Below is a small trained network, with its code and all its weights. Each question gives an input and a target symbol and asks what happens when units are switched off, that is, made to give their printed mean instead of their output.

import numpy as np


def w(rows, s, z=0):
    codes = np.array(rows[::2]) - 128.0
    scale = np.full(codes.shape[1], s)
    scale[-1] = z or s
    return codes * scale


def norm(h):
    return h / np.sqrt((h * h).mean(-1, keepdims=True) + 1e-5)


def f(y):
    return np.maximum(y, 0)


def softmax(a):
    e = np.exp(a - a.max(-1, keepdims=True))
    return e / e.sum(-1, keepdims=True)


def log_softmax(a):
    a = a - a.max(-1, keepdims=True)
    return a - np.log(np.exp(a).sum(-1, keepdims=True))


def net(x, mask):
    ids = ['αβγδεζθλμξπτψ'.index(c) for c in x.split()]
    T = len(ids)
    res = E[ids] + P[:T]
    r = norm(res)
    for j in range(2):
        rows = slice(3 * j, 3 * j + 3)
        q, k, v = (r @ M[0][rows].T for M in (Q, K, V))
        z = softmax(np.where(np.tri(T) > 0, q @ k.T / 3**0.5, -1e9)) @ v
        o = O[0][rows]
        res = res + np.where(mask[j], z, o[:, -1]) @ o[:, :-1]
    y = f(norm(res) @ A[0][:, :-1].T + A[0][:, -1])
    res = res + np.where(mask[2:10], y, B[0][:, -1]) @ B[0][:, :-1]
    return log_softmax(norm(res)[-1] @ U[:, :-1].T + U[:, -1])


Q, K, V, O, A, B = {}, {}, {}, {}, {}, {}
E = w([
[99,98,130,132],'α',
[172,179,148,112],'β',
[191,74,175,140],'γ',
[128,140,170,142],'δ',
[68,85,181,115],'ε',
[157,174,108,119],'ζ',
[124,144,155,161],'θ',
[132,93,141,64],'λ',
[96,133,111,108],'μ',
[117,158,204,78],'ξ',
[93,153,79,128],'π',
[2,175,114,100],'τ',
[107,137,89,104],'ψ',
],0.038)
P = w([
[253,241,104,120],'0',
[188,224,144,160],'1',
[193,194,85,125],'2',
[184,173,78,123],'3',
[173,178,94,130],'4',
[174,161,102,135],'5',
[151,173,127,157],'6',
[170,170,133,153],'7',
[148,161,179,179],'8',
[131,169,180,197],'9',
[136,158,205,183],'10',
[135,172,190,191],'11',
],0.0049)
Q[0] = w([
[158,95,155,125],'head 1',
[107,100,174,85],'head 1',
[134,6,110,130],'head 1',
[88,166,103,40],'head 2',
[171,160,102,67],'head 2',
[199,164,68,206],'head 2',
],0.012)
K[0] = w([
[120,179,137,192],'head 1',
[155,73,92,146],'head 1',
[60,239,2,187],'head 1',
[49,52,82,97],'head 2',
[155,152,46,20],'head 2',
[116,154,177,252],'head 2',
],0.0086)
V[0] = w([
[137,86,162,31],'head 1',
[205,27,151,162],'head 1',
[184,117,66,196],'head 1',
[114,183,253,126],'head 2',
[131,131,155,177],'head 2',
[130,120,42,154],'head 2',
],0.011)
O[0] = w([
[167,112,254,37,162],'head 1',
[250,59,59,73,2],'head 1',
[233,169,67,131,62],'head 1',
[139,20,68,98,132],'head 2',
[89,160,72,136,63],'head 2',
[122,189,89,160,156],'head 2',
],0.0088,0.004)
A[0] = w([
[200,152,107,135,2],'neuron 1',
[147,171,45,124,96],'neuron 2',
[169,186,109,253,77],'neuron 3',
[212,170,180,126,77],'neuron 4',
[63,139,44,123,163],'neuron 5',
[130,109,134,202,16],'neuron 6',
[63,197,154,97,111],'neuron 7',
[200,101,163,199,63],'neuron 8',
],0.014,0.0074)
B[0] = w([
[147,113,61,185,147],'neuron 1',
[174,79,136,176,161],'neuron 2',
[164,70,11,154,173],'neuron 3',
[18,152,96,90,229],'neuron 4',
[72,90,164,170,198],'neuron 5',
[199,2,148,168,132],'neuron 6',
[210,115,181,130,254],'neuron 7',
[208,128,33,149,139],'neuron 8',
],0.012,0.009)
U = w([
[25,134,109,133,128],'α',
[60,254,31,129,10],'β',
[214,71,115,109,159],'γ',
[168,37,153,55,25],'δ',
[96,99,165,77,200],'ε',
[127,95,35,154,102],'ζ',
[170,55,92,135,48],'θ',
[177,85,209,40,52],'λ',
[182,184,170,181,253],'μ',
[147,135,184,106,107],'ξ',
[116,151,101,195,89],'π',
[5,170,74,82,101],'τ',
[167,189,129,211,141],'ψ',
],0.012,0.0071)

Each question gives the input, a string of symbols that net reads in full, and the target symbol t.
The units are the heads (3 rows each of Q, K, V and O) and the neurons (one row each of A and B). Each row of codes is followed by its name. A weight is (code - 128) times the scale printed after its matrix; where a second scale follows, it is the last column's (O, A, B and U).
mask holds one flag per unit, heads first, then neurons. A switched-off unit (its flag False) gives its mean, the last column of its rows in O or B, instead of its output. The means were averaged over made-up inputs and are rounded, as every weight is.
A unit's drop is (log p(t) with every unit on - log p(t) with that unit switched off) / (log p(t) with every unit on - log p(t) with every unit switched off).
The circuit of an input: a set's keep is (log p(t) with only the set's units on - log p(t) with every unit switched off) / (log p(t) with every unit on - log p(t) with every unit switched off). Starting from all 10 units, units are removed one at a time, each time the one whose removal leaves the highest keep (on an exact tie, the one counted first), for as long as the keep stays at least 0.8.
units of the circuit, in order: the units of the circuit, biggest drop first
most important unit: the unit with the biggest drop
k most important neurons: the k neurons with the biggest drops, biggest first
heads that matter: for each layer, one digit per head in row order, 1 if its drop is at least 0.15 and else 0, layers parted by /
drop of u: that unit's drop, to one decimal
input θ ψ ψ, target ψ: units of the circuit, in order	(head 2; neuron 4)
input β α β α β β δ, target γ: 3 most important neurons	(neuron 4; neuron 8; neuron 5)
input β ψ μ, target μ: 2 most important neurons	(neuron 7; neuron 4)
input θ τ β β ε λ β β ε π, target ε: heads that matter	11
input μ τ ψ γ ζ, target γ: most important neuron	(neuron 2)
input β α ε λ τ ψ β λ α ψ ε τ, target ε: heads that matter	10
input β μ π τ β π θ β ψ μ, target μ: units of the circuit, in order	(neuron 7; head 2)
input β ε ψ μ ψ ψ π π, target μ: heads that matter	01
input β α γ ψ ζ ε ε β β π τ, target ε: units of the circuit, in order	(head 1; neuron 7; neuron 4)
input λ δ δ α μ τ β ζ α β μ, target λ: units of the circuit, in order	(head 1; neuron 4)
input β β δ ψ β β β β π β ψ, target μ: units of the circuit, in order	(head 2; neuron 7)
input μ β γ θ δ β θ β μ α β, target γ: heads that matter	11
input β β β β β δ μ ξ λ β β ψ, target λ: heads that matter	10
input δ β β β λ β τ λ τ β, target λ: units of the circuit, in order	(head 1)
input β β ψ α μ β τ ψ β β, target β: 2 most important neurons	(neuron 4; neuron 3)
input β β ζ β α ψ α β δ ζ, target ζ: 2 most important neurons	(neuron 3; neuron 7)
input π τ α ψ ε γ β θ, target γ: drop of head 1	0.3
input α ζ α ψ α, target μ: drop of neuron 4	0.4
input β β β β, target τ: drop of head 2	0.3
input ε β β β, target ε: drop of head 1	0.5
input β ζ τ ζ γ β β β ζ ζ ψ, target μ: most important unit	head 2
